Below is a small trained network, with its code and all its weights. Each question gives an input and a class and asks what happens when units are switched off, that is, made to give their printed mean instead of their output.

import numpy as np


def w(rows, s, z=0):
    codes = np.array(rows[::2]) - 128.0
    scale = np.full(codes.shape[1], s)
    scale[-1] = z or s
    return codes * scale


def f(y):
    return np.maximum(y, 0)


def log_softmax(a):
    a = a - a.max(-1, keepdims=True)
    return a - np.log(np.exp(a).sum(-1, keepdims=True))


def net(x, mask):
    res = np.array(x, float).reshape(1, 8) / 4 @ E
    y = f(res @ A[0][:, :-1].T + A[0][:, -1])
    res = res + np.where(mask, y, B[0][:, -1]) @ B[0][:, :-1]
    return log_softmax(res[-1] @ U[:, :-1].T + U[:, -1])


A, B = {}, {}
E = w([
[174,167,132,121,125],'x0',
[54,195,3,24,2],'x1',
[122,176,65,186,92],'x2',
[46,96,75,118,163],'x3',
[141,161,134,132,185],'x4',
[103,111,124,124,125],'x5',
[132,128,237,68,150],'x6',
[109,109,125,149,129],'x7',
],0.0063)
A[0] = w([
[128,148,144,207,164,186],'neuron 1',
[120,141,137,146,157,102],'neuron 2',
[118,113,191,115,145,122],'neuron 3',
[130,196,121,111,123,190],'neuron 4',
[159,115,128,26,159,246],'neuron 5',
[130,79,99,55,145,151],'neuron 6',
[86,67,148,127,111,107],'neuron 7',
[163,102,152,164,117,231],'neuron 8',
[139,63,136,248,156,180],'neuron 9',
[164,123,127,88,132,207],'neuron 10',
[68,159,67,87,151,251],'neuron 11',
[147,186,75,143,116,59],'neuron 12',
[158,102,94,105,52,204],'neuron 13',
[116,166,109,139,88,114],'neuron 14',
[102,89,143,128,104,22],'neuron 15',
[137,147,139,95,91,222],'neuron 16',
[147,87,173,160,135,249],'neuron 17',
[77,102,111,168,133,200],'neuron 18',
],0.013,0.0022)
B[0] = w([
[155,38,107,165,146,204],'neuron 1',
[196,63,178,153,158,154],'neuron 2',
[151,162,159,48,202,193],'neuron 3',
[49,133,86,135,50,183],'neuron 4',
[20,40,154,101,127,201],'neuron 5',
[39,47,136,66,76,178],'neuron 6',
[180,136,130,141,237,170],'neuron 7',
[91,47,75,144,170,190],'neuron 8',
[255,31,100,73,126,254],'neuron 9',
[72,48,185,123,105,164],'neuron 10',
[92,167,23,167,134,238],'neuron 11',
[162,177,103,156,168,185],'neuron 12',
[5,165,31,152,80,211],'neuron 13',
[122,178,163,208,181,183],'neuron 14',
[140,171,205,137,133,143],'neuron 15',
[44,118,146,143,57,185],'neuron 16',
[172,5,197,47,172,218],'neuron 17',
[207,214,106,155,138,188],'neuron 18',
],0.0054,0.0084)
U = w([
[140,118,166,180,136,252],'0',
[122,188,112,141,49,252],'1',
[159,163,191,107,145,6],'2',
[62,139,181,164,84,4],'3',
[255,168,95,189,55,58],'4',
[122,220,129,200,79,39],'5',
],0.0089,0.0022)

Each question gives the input, the list of numbers given to net, and the class t.
The units are the neurons (one row each of A and B). Each row of codes is followed by its name. A weight is (code - 128) times the scale printed after its matrix; where a second scale follows, it is the last column's (A, B and U).
mask holds one flag per neuron, in row order. A switched-off neuron (its flag False) gives its mean, the last column of its row in B, instead of its output. The means were averaged over made-up inputs and are rounded, as every weight is.
A unit's drop is (log p(t) with every unit on - log p(t) with that unit switched off) / (log p(t) with every unit on - log p(t) with every unit switched off).
The circuit of an input: a set's keep is (log p(t) with only the set's units on - log p(t) with every unit switched off) / (log p(t) with every unit on - log p(t) with every unit switched off). Starting from the 12 units with the biggest drops (on a tie, the unit counted first), units are removed one at a time, each time the one whose removal leaves the highest keep (on an exact tie, the one counted first), for as long as the keep stays at least 0.8.
circuit, biggest first: the units of the circuit, biggest drop first
most important unit: the unit with the biggest drop
top k neurons: the k neurons with the biggest drops, biggest first
drop of u: that unit's drop, to one decimal
input [2,-1,5,8,3,-5,0,-2], class 4: top 2 neurons	[neuron 5; neuron 13]
input [-2,-4,3,2,7,-7,-4,-6], class 4: circuit, biggest first	[neuron 9; neuron 5; neuron 6]
input [4,-7,4,2,4,-6,-6,0], class 4: top 2 neurons	[neuron 9; neuron 5]
input [-2,-5,8,2,-1,-4,0,0], class 4: most important unit	neuron 9
input [-5,-1,8,4,-2,7,-8,5], class 4: circuit, biggest first	[neuron 9; neuron 18]
input [8,7,-4,0,0,-7,5,-7], class 3: circuit, biggest first	[neuron 5; neuron 10; neuron 16]
input [-2,-3,7,-5,-4,4,-3,8], class 4: circuit, biggest first	[neuron 9; neuron 5]
input [2,7,-4,6,3,-1,6,-8], class 3: circuit, biggest first	[neuron 5; neuron 6]
input [7,1,2,8,3,-6,-4,3], class 5: top 3 neurons	[neuron 9; neuron 17; neuron 11]
input [-2,5,3,-1,-7,-2,-6,5], class 5: top 2 neurons	[neuron 14; neuron 9]
input [2,8,-3,2,7,5,6,3], class 3: top 2 neurons	[neuron 5; neuron 6]
input [8,4,-7,1,-5,-6,6,7], class 3: drop of neuron 5	0.2
input [6,2,-2,0,-7,-2,5,-8], class 3: drop of neuron 10	0.1
input [1,8,5,-2,6,-4,-1,-1], class 5: top neuron	[neuron 14]
input [1,-6,-6,8,3,6,2,3], class 2: drop of neuron 15	0.0
input [0,8,-3,-3,5,3,6,8], class 3: drop of neuron 5	0.4
